Here is a tiny trained network, its code and every weight. The questions are about switching its units off for an input and a target symbol, where a switched-off unit gives its printed mean instead of its output.

import numpy as np


def w(rows, s, z=0):
    codes = np.array(rows[::2]) - 128.0
    scale = np.full(codes.shape[1], s)
    scale[-1] = z or s
    return codes * scale


def norm(h):
    return h / np.sqrt((h * h).mean(-1, keepdims=True) + 1e-5)


def f(y):
    return y / 2 * (1 + np.tanh(0.7978845608 * (y + 0.044715 * y**3)))


def softmax(a):
    e = np.exp(a - a.max(-1, keepdims=True))
    return e / e.sum(-1, keepdims=True)


def log_softmax(a):
    a = a - a.max(-1, keepdims=True)
    return a - np.log(np.exp(a).sum(-1, keepdims=True))


def net(x, mask):
    ids = ['ΣΩεζμξ'.index(c) for c in x.split()]
    T = len(ids)
    res = E[ids] + P[:T]
    u = 0
    for l in range(2):
        q, k, v = (norm(res) @ M[l].T for M in (Q, K, V))
        z = softmax(np.where(np.tri(T) > 0, q @ k.T / 2**0.5, -1e9)) @ v
        res = res + np.where(mask[u], z, O[l][:, -1]) @ O[l][:, :-1]
        u += 1
        y = f(norm(res) @ A[l][:, :-1].T + A[l][:, -1])
        res = res + np.where(mask[u : u + 8], y, B[l][:, -1]) @ B[l][:, :-1]
        u += 8
    return log_softmax(norm(res)[-1] @ U[:, :-1].T + U[:, -1])


Q, K, V, O, A, B = {}, {}, {}, {}, {}, {}
E = w([
[60,173,136,130,143,199,117],'Σ',
[113,176,139,123,251,125,97],'Ω',
[105,176,194,208,100,113,162],'ε',
[125,66,129,169,121,127,104],'ζ',
[149,124,140,157,107,183,174],'μ',
[141,203,131,177,152,181,90],'ξ',
],0.025)
P = w([
[204,172,147,39,87,4,172],'0',
[185,54,122,48,199,128,188],'1',
[156,52,118,180,217,101,181],'2',
[149,70,101,197,213,146,197],'3',
[158,84,93,179,204,208,234],'4',
[191,100,123,169,127,73,129],'5',
[190,87,117,133,128,163,173],'6',
[158,127,121,138,102,156,138],'7',
[133,129,133,111,88,180,132],'8',
[90,175,134,127,53,136,77],'9',
[89,152,142,84,52,205,153],'10',
],0.0049)
Q[0] = w([
[11,120,143,192,243,165,110],'0.h1',
[202,133,56,91,124,138,95],'0.h1',
],0.011)
K[0] = w([
[1,237,117,147,179,227,146],'0.h1',
[240,172,83,123,158,152,78],'0.h1',
],0.0083)
V[0] = w([
[174,158,228,149,175,134,144],'0.h1',
[254,126,194,190,146,113,104],'0.h1',
],0.009)
O[0] = w([
[190,166,170,2,31,45,104,253],'0.h1',
[127,70,232,36,39,114,60,139],'0.h1',
],0.0077,0.0065)
A[0] = w([
[112,76,77,93,83,73,74,124],'0.n1',
[135,133,83,227,171,159,157,75],'0.n2',
[129,107,139,139,37,127,121,143],'0.n3',
[51,149,151,138,138,124,101,249],'0.n4',
[145,142,79,91,80,162,135,188],'0.n5',
[141,118,96,143,196,98,41,74],'0.n6',
[171,152,94,69,248,13,154,191],'0.n7',
[113,128,132,126,140,152,94,226],'0.n8',
],0.011,0.0021)
B[0] = w([
[51,140,135,235,143,204,36,143],'0.n1',
[32,125,124,106,86,90,131,254],'0.n2',
[151,160,152,172,113,166,178,215],'0.n3',
[160,87,171,53,165,147,88,187],'0.n4',
[103,38,99,169,119,87,72,161],'0.n5',
[129,104,169,179,151,176,206,151],'0.n6',
[223,120,128,168,161,80,64,146],'0.n7',
[161,74,121,130,246,145,131,172],'0.n8',
],0.011,0.006)
Q[1] = w([
[217,94,19,43,247,50,147],'1.h1',
[134,158,1,155,104,94,214],'1.h1',
],0.007)
K[1] = w([
[255,208,158,77,105,132,148],'1.h1',
[207,92,121,149,122,101,169],'1.h1',
],0.0091)
V[1] = w([
[106,30,190,253,88,109,12],'1.h1',
[228,172,163,18,107,71,157],'1.h1',
],0.0065)
O[1] = w([
[144,74,250,90,163,99,172,202],'1.h1',
[119,212,79,136,159,94,87,3],'1.h1',
],0.019,0.0038)
A[1] = w([
[176,56,108,139,117,67,202,167],'1.n1',
[165,105,172,101,155,135,160,67],'1.n2',
[133,140,135,91,159,8,141,25],'1.n3',
[244,121,158,121,100,130,92,21],'1.n4',
[68,73,132,107,167,129,139,94],'1.n5',
[144,121,153,49,164,99,185,2],'1.n6',
[127,249,106,152,149,94,77,200],'1.n7',
[73,132,167,104,208,72,180,16],'1.n8',
],0.014,0.005)
B[1] = w([
[25,105,99,197,149,203,87,161],'1.n1',
[85,131,91,173,70,170,144,160],'1.n2',
[174,110,137,101,126,99,221,152],'1.n3',
[157,200,104,32,7,112,121,188],'1.n4',
[192,142,158,94,124,97,199,162],'1.n5',
[46,78,93,169,128,145,32,137],'1.n6',
[78,64,86,211,193,204,100,255],'1.n7',
[116,40,43,235,98,130,19,145],'1.n8',
],0.012,0.0098)
U = w([
[33,93,35,221,74,137,53,31],'Σ',
[133,160,123,251,103,112,192,4],'Ω',
[112,154,99,99,126,162,204,97],'ε',
[132,157,82,91,58,119,138,215],'ζ',
[168,112,82,141,130,64,154,237],'μ',
[121,70,183,108,164,118,152,193],'ξ',
],0.011,0.0032)

Each question gives the input, a string of symbols that net reads in full, and the target symbol t.
The units are the heads (2 rows each of Q, K, V and O) and the neurons (one row each of A and B). Each row of codes is followed by its name. A weight is (code - 128) times the scale printed after its matrix; where a second scale follows, it is the last column's (O, A, B and U).
mask holds one flag per unit, layer by layer, with each layer's heads first. A switched-off unit (its flag False) gives its mean, the last column of its rows in O or B, instead of its output. The means were averaged over made-up inputs and are rounded, as every weight is.
A unit's drop is (log p(t) with every unit on - log p(t) with that unit switched off) / (log p(t) with every unit on - log p(t) with every unit switched off).
The circuit of an input: a set's keep is (log p(t) with only the set's units on - log p(t) with every unit switched off) / (log p(t) with every unit on - log p(t) with every unit switched off). Starting from the 12 units with the biggest drops (on a tie, the unit counted first), units are removed one at a time, each time the one whose removal leaves the highest keep (on an exact tie, the one counted first), for as long as the keep stays at least 0.8.
units of the circuit, in order: the units of the circuit, biggest drop first
top k neurons: the k neurons with the biggest drops, biggest first
k most important neurons of layer l: the k neurons of layer l with the biggest drops, biggest first
drop of u: that unit's drop, to one decimal
input ζ ξ ζ ξ ξ Σ ξ ξ ξ ξ, target ζ: units of the circuit, in order	[0.n2, 1.n4]
input ξ ε ε ξ ξ ξ ξ ξ ε ζ, target ξ: units of the circuit, in order	[1.h1]
input ξ ε ξ Σ ξ, target ε: top 3 neurons	[0.n2, 1.n7, 1.n8]
input Σ ζ Σ Σ ξ Σ ξ Σ ξ, target ε: units of the circuit, in order	[1.h1, 0.h1, 1.n7, 1.n8]
input ξ ξ ξ ξ Σ ζ ε ξ Σ, target ξ: 2 most important neurons of layer 0	[0.n1, 0.n2]
input Σ ε ξ Σ, target ε: units of the circuit, in order	[0.h1, 1.n7, 1.n1]
input Σ Σ ζ Ω ξ ε Ω ξ, target ξ: units of the circuit, in order	[0.h1, 1.h1, 0.n2]
input Ω ξ ξ ξ ε Ω ε μ, target ζ: units of the circuit, in order	[0.h1, 1.n4, 1.h1]
input Ω ξ Σ ζ ξ ε, target Σ: 2 most important neurons of layer 1	[1.n1, 1.n8]
input Ω Σ ξ ξ ξ ξ μ, target Σ: top 3 neurons	[1.n1, 0.n5, 1.n5]
input ξ Σ ξ, target Ω: top 2 neurons	[0.n6, 0.n2]
input ξ ξ Σ ε, target Σ: 2 most important neurons of layer 1	[1.n1, 1.n3]
input ε ξ ξ Ω ξ ζ, target ξ: units of the circuit, in order	[0.n1, 1.h1]
input ε ε ξ Σ ε ξ ξ Ω, target Σ: 3 most important neurons of layer 1	[1.n7, 1.n8, 1.n5]
input Σ ξ ξ, target Ω: 3 most important neurons of layer 1	[1.n7, 1.n4, 1.n1]
input ξ ξ μ ξ ξ Σ μ μ ε ξ, target ζ: top 2 neurons	[0.n2, 1.n7]
input ε Ω ε Ω Σ ζ ζ ξ μ ζ Σ, target ξ: top 3 neurons	[1.n5, 1.n7, 0.n4]
input ζ ξ μ ε ξ μ μ ξ ξ ξ, target ξ: top neuron	[0.n1]
input μ Σ ε Σ Σ ξ Ω, target Σ: top 2 neurons	[1.n8, 1.n7]
input ξ ε ε ζ ξ Σ ε ε, target ζ: 2 most important neurons of layer 1	[1.n7, 1.n4]
input Σ ξ ξ ε Σ, target ε: most important neuron of layer 0	[0.n5]
input ξ ε ε ε ζ Σ Ω ξ ξ ε, target ζ: top 3 neurons	[0.n2, 1.n7, 0.n4]
input ε ξ ξ ε Ω, target μ: top 2 neurons	[0.n7, 1.n3]
input ξ ε Σ μ, target Σ: top 2 neurons	[1.n1, 0.n5]
input ξ Ω ξ Ω, target μ: drop of 0.n1	0.0
input ξ ε ε ξ ε μ, target ζ: drop of 1.h1	0.2
input ε ζ ξ ε Ω ξ ξ ε, target ξ: drop of 0.n1	0.9
